Below are the code and all the weights of a small trained network. Each question names an input and a class and asks about switching units off, where a switched-off unit gives its printed mean instead of its output.

import numpy as np


def w(rows, s, z=0):
    codes = np.array(rows[::2]) - 128.0
    scale = np.full(codes.shape[1], s)
    scale[-1] = z or s
    return codes * scale


def f(y):
    return y / 2 * (1 + np.tanh(0.7978845608 * (y + 0.044715 * y**3)))


def log_softmax(a):
    a = a - a.max(-1, keepdims=True)
    return a - np.log(np.exp(a).sum(-1, keepdims=True))


def net(x, mask):
    res = np.array(x, float).reshape(1, 5) / 4 @ E
    y = f(res @ A[0][:, :-1].T + A[0][:, -1])
    res = res + np.where(mask, y, B[0][:, -1]) @ B[0][:, :-1]
    return log_softmax(res[-1] @ U[:, :-1].T + U[:, -1])


A, B = {}, {}
E = w([
[128,128,127],'x0',
[3,217,118],'x1',
[129,127,129],'x2',
[118,71,13],'x3',
[181,220,51],'x4',
],0.0079)
A[0] = w([
[212,223,240,111],'n0',
[144,95,193,89],'n1',
[114,124,118,134],'n2',
[52,85,110,52],'n3',
[55,184,94,139],'n4',
[22,192,77,114],'n5',
[17,206,210,113],'n6',
[177,119,48,87],'n7',
[73,14,151,56],'n8',
[66,98,156,99],'n9',
[87,39,145,157],'n10',
[7,187,68,7],'n11',
[114,133,113,111],'n12',
],0.018,0.012)
B[0] = w([
[150,12,129,234],'n0',
[60,147,134,155],'n1',
[160,136,151,136],'n2',
[67,165,135,154],'n3',
[98,102,153,220],'n4',
[104,45,142,242],'n5',
[93,254,121,249],'n6',
[155,212,107,172],'n7',
[184,54,88,179],'n8',
[117,185,145,161],'n9',
[116,74,160,196],'n10',
[214,59,95,209],'n11',
[148,136,146,130],'n12',
],0.037,0.014)
U = w([
[75,4,219,90],'0',
[254,3,61,253],'1',
[120,238,107,20],'2',
],0.0077,0.0024)

Each question gives the input, the list of numbers given to net, and the class t.
The units are the neurons (one row each of A and B). Each row of codes is followed by its name. A weight is (code - 128) times the scale printed after its matrix; where a second scale follows, it is the last column's (A, B and U).
mask holds one flag per neuron, in row order. A switched-off neuron (its flag False) gives its mean, the last column of its row in B, instead of its output. The means were averaged over made-up inputs and are rounded, as every weight is.
A unit's drop is (log p(t) with every unit on - log p(t) with that unit switched off) / (log p(t) with every unit on - log p(t) with every unit switched off).
The circuit of an input: a set's keep is (log p(t) with only the set's units on - log p(t) with every unit switched off) / (log p(t) with every unit on - log p(t) with every unit switched off). Starting from the 12 units with the biggest drops (on a tie, the unit counted first), units are removed one at a time, each time the one whose removal leaves the highest keep (on an exact tie, the one counted first), for as long as the keep stays at least 0.8.
circuit, biggest first: the units of the circuit, biggest drop first
k most important neurons: the k neurons with the biggest drops, biggest first
drop of u: that unit's drop, to one decimal
input [8,8,5,-1,-1], class 2: 3 most important neurons => (n6; n0; n10)
input [4,-2,0,3,-8], class 1: circuit, biggest first => (n8)
input [6,1,-6,-4,-2], class 2: circuit, biggest first => (n5; n6)
input [1,-8,7,-5,0], class 0: 3 most important neurons => (n11; n1; n8)
input [2,-8,-6,0,-2], class 0: 4 most important neurons => (n11; n1; n10; n0)
input [1,-6,-2,4,1], class 2: 4 most important neurons => (n0; n11; n7; n5)
input [-3,-3,-1,-8,3], class 1: 3 most important neurons => (n0; n4; n5)
input [3,5,8,-2,0], class 2: 3 most important neurons => (n6; n0; n10)
input [-7,1,5,-8,-4], class 2: 2 most important neurons => (n6; n5)
input [2,-3,-2,6,1], class 2: 2 most important neurons => (n0; n11)
input [-3,-1,-8,7,-8], class 1: drop of n4 => 1.0
input [-8,4,7,-6,-6], class 2: drop of n6 => 1.0
input [4,5,-1,-2,-7], class 2: drop of n5 => 0.0
